Here is a tiny trained network, its code and every weight. The questions are about switching its units off for an input and a class, where a switched-off unit gives its printed mean instead of its output.

import numpy as np


def w(rows, s, z=0):
    codes = np.array(rows[::2]) - 128.0
    scale = np.full(codes.shape[1], s)
    scale[-1] = z or s
    return codes * scale


def norm(h):
    return h / np.sqrt((h * h).mean(-1, keepdims=True) + 1e-5)


def f(y):
    return y / 2 * (1 + np.tanh(0.7978845608 * (y + 0.044715 * y**3)))


def log_softmax(a):
    a = a - a.max(-1, keepdims=True)
    return a - np.log(np.exp(a).sum(-1, keepdims=True))


def net(x, mask):
    res = np.array(x, float).reshape(1, 3) / 4 @ E
    u = 0
    for l in range(2):
        y = f(norm(res) @ A[l][:, :-1].T + A[l][:, -1])
        res = res + np.where(mask[u : u + 11], y, B[l][:, -1]) @ B[l][:, :-1]
        u += 11
    return log_softmax(norm(res)[-1] @ U[:, :-1].T + U[:, -1])


A, B = {}, {}
E = w([
[128,199,103,128,161,193,14,27,112,169],'x0',
[157,141,161,254,207,221,112,175,119,111],'x1',
[202,80,136,189,86,140,188,82,187,202],'x2',
],0.0086)
A[0] = w([
[71,68,69,118,86,122,79,129,54,176,35],'0.n1',
[164,148,183,94,72,76,136,167,205,137,59],'0.n2',
[182,150,103,107,150,192,80,125,98,137,56],'0.n3',
[188,51,132,116,188,232,104,101,134,107,140],'0.n4',
[149,170,167,117,107,154,157,78,173,255,59],'0.n5',
[115,171,181,117,120,92,162,123,131,96,84],'0.n6',
[155,87,131,214,68,122,119,117,140,140,3],'0.n7',
[193,139,79,71,66,98,91,70,120,89,10],'0.n8',
[172,93,196,152,206,110,134,145,130,70,151],'0.n9',
[141,183,92,152,132,88,58,73,141,128,97],'0.n10',
[100,185,119,91,132,144,89,118,134,56,181],'0.n11',
],0.0078,0.0038)
B[0] = w([
[110,86,165,117,135,136,102,122,126,143,147],'0.n1',
[124,60,138,89,192,137,114,114,89,151,190],'0.n2',
[124,165,142,136,45,53,104,172,124,135,191],'0.n3',
[128,68,199,75,101,87,78,111,115,172,236],'0.n4',
[135,122,107,174,171,130,216,73,144,38,236],'0.n5',
[186,77,151,96,169,159,124,90,161,174,137],'0.n6',
[158,119,74,105,134,185,160,109,111,58,174],'0.n7',
[132,107,208,102,148,76,65,163,87,221,194],'0.n8',
[147,55,115,88,120,62,112,88,136,112,228],'0.n9',
[103,138,117,144,2,132,63,162,119,92,213],'0.n10',
[129,112,172,164,142,134,228,93,177,91,253],'0.n11',
],0.0085,0.0043)
A[1] = w([
[83,160,138,161,138,163,168,130,120,102,106],'1.n1',
[99,157,104,115,108,209,121,144,132,169,82],'1.n2',
[152,93,133,169,152,161,68,180,107,131,13],'1.n3',
[101,178,89,143,114,169,73,84,101,140,25],'1.n4',
[58,160,113,94,173,144,116,159,84,61,2],'1.n5',
[156,115,107,120,113,138,137,253,115,133,55],'1.n6',
[142,89,136,123,111,105,174,189,128,130,131],'1.n7',
[137,101,138,109,176,157,106,129,67,107,214],'1.n8',
[144,193,96,124,100,164,106,99,102,158,44],'1.n9',
[153,110,157,168,157,146,112,170,119,109,73],'1.n10',
[137,161,96,74,112,112,135,115,111,158,42],'1.n11',
],0.015,0.0047)
B[1] = w([
[146,104,166,125,83,121,95,119,112,112,144],'1.n1',
[102,124,147,127,116,74,143,166,167,137,126],'1.n2',
[49,102,128,8,167,88,128,105,85,171,168],'1.n3',
[134,178,129,144,123,118,141,215,158,136,189],'1.n4',
[225,85,47,179,175,195,208,86,145,150,194],'1.n5',
[106,206,118,151,58,83,105,195,202,136,163],'1.n6',
[110,192,124,149,131,158,84,138,116,135,254],'1.n7',
[126,116,191,137,72,96,68,110,124,107,196],'1.n8',
[105,161,83,146,128,124,166,187,164,112,161],'1.n9',
[105,103,98,57,176,123,194,94,109,186,182],'1.n10',
[85,94,130,91,218,134,153,115,107,172,146],'1.n11',
],0.015,0.0083)
U = w([
[93,231,108,185,94,70,96,227,207,154,160],'0',
[55,54,158,17,237,48,115,66,61,221,138],'1',
[249,69,54,217,195,217,214,49,178,95,164],'2',
[134,86,228,192,40,64,13,84,90,26,149],'3',
[81,29,71,153,119,189,67,154,68,89,8],'4',
[112,28,77,116,96,213,63,168,66,92,8],'5',
],0.018,0.015)

Each question gives the input, the list of numbers given to net, and the class t.
The units are the neurons (one row each of A and B). Each row of codes is followed by its name. A weight is (code - 128) times the scale printed after its matrix; where a second scale follows, it is the last column's (A, B and U).
mask holds one flag per neuron, layer by layer. A switched-off neuron (its flag False) gives its mean, the last column of its row in B, instead of its output. The means were averaged over made-up inputs and are rounded, as every weight is.
A unit's drop is (log p(t) with every unit on - log p(t) with that unit switched off) / (log p(t) with every unit on - log p(t) with every unit switched off).
unit that matters most: the unit with the biggest drop
k most important neurons: the k neurons with the biggest drops, biggest first
top k neurons in layer l: the k neurons of layer l with the biggest drops, biggest first
drop when u is switched off: that unit's drop, to one decimal
input [-5,6,-6], class 1: top neuron in layer 0	[0.n5]
input [-1,1,2], class 3: 2 most important neurons	[1.n5; 1.n8]
input [-2,3,-2], class 3: 2 most important neurons	[0.n9; 1.n8]
input [-5,8,-8], class 1: top 2 neurons in layer 1	[1.n3; 1.n10]
input [-3,0,-2], class 3: 2 most important neurons	[0.n6; 0.n9]
input [1,3,-3], class 3: top 3 neurons in layer 1	[1.n5; 1.n3; 1.n11]
input [5,1,-7], class 2: 2 most important neurons	[1.n5; 0.n11]
input [-8,-6,-8], class 0: 3 most important neurons	[1.n6; 0.n5; 1.n7]
input [-6,-1,5], class 0: top 2 neurons in layer 1	[1.n5; 1.n7]
input [4,-4,-2], class 0: 2 most important neurons	[0.n10; 0.n4]
input [5,-5,-5], class 0: 3 most important neurons	[0.n10; 0.n9; 1.n4]
input [1,-2,-1], class 3: top 2 neurons in layer 1	[1.n10; 1.n3]
input [3,4,-1], class 1: top 2 neurons in layer 1	[1.n3; 1.n8]
input [0,3,3], class 3: unit that matters most	0.n4
input [-4,5,2], class 1: 3 most important neurons	[1.n10; 1.n3; 0.n3]
input [1,5,-8], class 2: drop when 1.n5 is switched off	1.6
input [1,3,-5], class 2: drop when 1.n5 is switched off	0.8
input [-1,5,0], class 1: drop when 1.n8 is switched off	0.0
